Below are the code and all the weights of a small trained network. Each question names an input and a class and asks about switching units off, where a switched-off unit gives its printed mean instead of its output.

import numpy as np


def w(rows, s, z=0):
    codes = np.array(rows[::2]) - 128.0
    scale = np.full(codes.shape[1], s)
    scale[-1] = z or s
    return codes * scale


def f(y):
    return np.maximum(y, 0)


def log_softmax(a):
    a = a - a.max(-1, keepdims=True)
    return a - np.log(np.exp(a).sum(-1, keepdims=True))


def net(x, mask):
    res = np.array(x, float).reshape(1, 3) / 4 @ E
    y = f(res @ A[0][:, :-1].T + A[0][:, -1])
    res = res + np.where(mask, y, B[0][:, -1]) @ B[0][:, :-1]
    return log_softmax(res[-1] @ U[:, :-1].T + U[:, -1])


A, B = {}, {}
E = w([
[127,193,31,199,225],'x0',
[104,53,59,224,33],'x1',
[255,20,128,136,187],'x2',
],0.0064)
A[0] = w([
[125,84,92,177,81,120],'N0',
[123,94,99,162,91,146],'N1',
[146,169,183,64,193,100],'N2',
[231,35,125,137,173,106],'N3',
[129,90,212,64,62,91],'N4',
[167,92,135,124,133,254],'N5',
[120,88,86,193,66,104],'N6',
[117,77,76,194,59,96],'N7',
[129,92,218,67,62,107],'N8',
[109,90,92,173,83,127],'N9',
[116,84,83,187,72,105],'N10',
[113,79,88,186,75,107],'N11',
[120,85,84,184,70,114],'N12',
[135,163,154,89,200,111],'N13',
[227,41,126,137,170,104],'N14',
[102,96,94,170,79,117],'N15',
[127,204,43,186,227,104],'N16',
[121,109,181,92,81,127],'N17',
[127,182,64,173,220,114],'N18',
[141,161,172,66,181,110],'N19',
[147,169,184,65,189,97],'N20',
[37,190,120,121,79,119],'N21',
[136,155,175,77,187,112],'N22',
[1,211,128,123,70,102],'N23',
[206,55,127,131,159,113],'N24',
[144,162,176,64,185,102],'N25',
[136,101,195,83,75,122],'N26',
[127,92,201,66,68,106],'N27',
[127,95,192,78,75,115],'N28',
[4,217,120,122,63,99],'N29',
],0.007,0.0099)
B[0] = w([
[157,178,127,88,127,159],'N0',
[125,172,134,98,130,165],'N1',
[166,177,115,87,119,160],'N2',
[166,124,179,166,167,182],'N3',
[196,84,65,174,68,167],'N4',
[1,196,153,147,106,254],'N5',
[187,184,117,77,121,159],'N6',
[202,186,111,75,122,161],'N7',
[142,107,85,166,95,174],'N8',
[146,175,130,90,128,162],'N9',
[154,172,118,82,122,159],'N10',
[184,183,117,81,123,159],'N11',
[157,175,122,88,124,162],'N12',
[169,175,101,95,109,155],'N13',
[173,115,201,182,181,178],'N14',
[171,179,130,89,130,156],'N15',
[157,63,49,197,53,182],'N16',
[123,113,102,160,97,162],'N17',
[138,90,73,171,80,174],'N18',
[157,175,114,93,119,158],'N19',
[187,185,115,83,117,158],'N20',
[184,109,181,169,174,177],'N21',
[154,175,112,86,112,157],'N22',
[194,107,182,168,172,187],'N23',
[169,119,177,163,167,170],'N24',
[177,184,114,83,118,157],'N25',
[127,108,93,161,92,168],'N26',
[151,98,77,171,81,168],'N27',
[136,102,83,165,85,165],'N28',
[243,100,196,177,195,187],'N29',
],0.009,0.0099)
U = w([
[154,179,103,7,122,101],'0',
[155,105,221,176,182,109],'1',
[119,84,20,172,81,123],'2',
[8,156,158,107,126,254],'3',
[76,70,122,75,164,40],'4',
[78,49,119,46,157,52],'5',
],0.012,0.0091)

Each question gives the input, the list of numbers given to net, and the class t.
The units are the neurons (one row each of A and B). Each row of codes is followed by its name. A weight is (code - 128) times the scale printed after its matrix; where a second scale follows, it is the last column's (A, B and U).
mask holds one flag per neuron, in row order. A switched-off neuron (its flag False) gives its mean, the last column of its row in B, instead of its output. The means were averaged over made-up inputs and are rounded, as every weight is.
A unit's drop is (log p(t) with every unit on - log p(t) with that unit switched off) / (log p(t) with every unit on - log p(t) with every unit switched off).
The circuit of an input: a set's keep is (log p(t) with only the set's units on - log p(t) with every unit switched off) / (log p(t) with every unit on - log p(t) with every unit switched off). Starting from the 12 units with the biggest drops (on a tie, the unit counted first), units are removed one at a time, each time the one whose removal leaves the highest keep (on an exact tie, the one counted first), for as long as the keep stays at least 0.8.
circuit, biggest first: the units of the circuit, biggest drop first
k most important neurons: the k neurons with the biggest drops, biggest first
drop of u: that unit's drop, to one decimal
input [4,-1,-4], class 1: circuit, biggest first : (N29; N23)
input [-2,7,8], class 1: circuit, biggest first : (N14)
input [4,-1,0], class 2: circuit, biggest first : (N16; N18)
input [6,-4,4], class 2: 3 most important neurons : (N16; N18; N29)
input [8,-4,-7], class 2: 4 most important neurons : (N16; N18; N14; N3)
input [7,-5,-4], class 2: 2 most important neurons : (N16; N18)
input [-8,0,7], class 2: 2 most important neurons : (N4; N27)
input [-8,0,-7], class 2: 4 most important neurons : (N4; N27; N8; N28)
input [-3,6,8], class 1: 2 most important neurons : (N14; N3)
input [5,-4,0], class 2: 2 most important neurons : (N16; N18)
input [6,-3,4], class 2: 3 most important neurons : (N16; N18; N29)
input [3,4,-4], class 0: 2 most important neurons : (N14; N3)
input [5,-4,-6], class 1: drop of N29 : 0.4
input [-5,-6,-8], class 1: circuit, biggest first : (N29)
input [3,4,-6], class 1: drop of N29 : 0.2
input [-3,-2,-6], class 1: drop of N29 : 0.1
input [-3,2,0], class 3: drop of N7 : 0.0
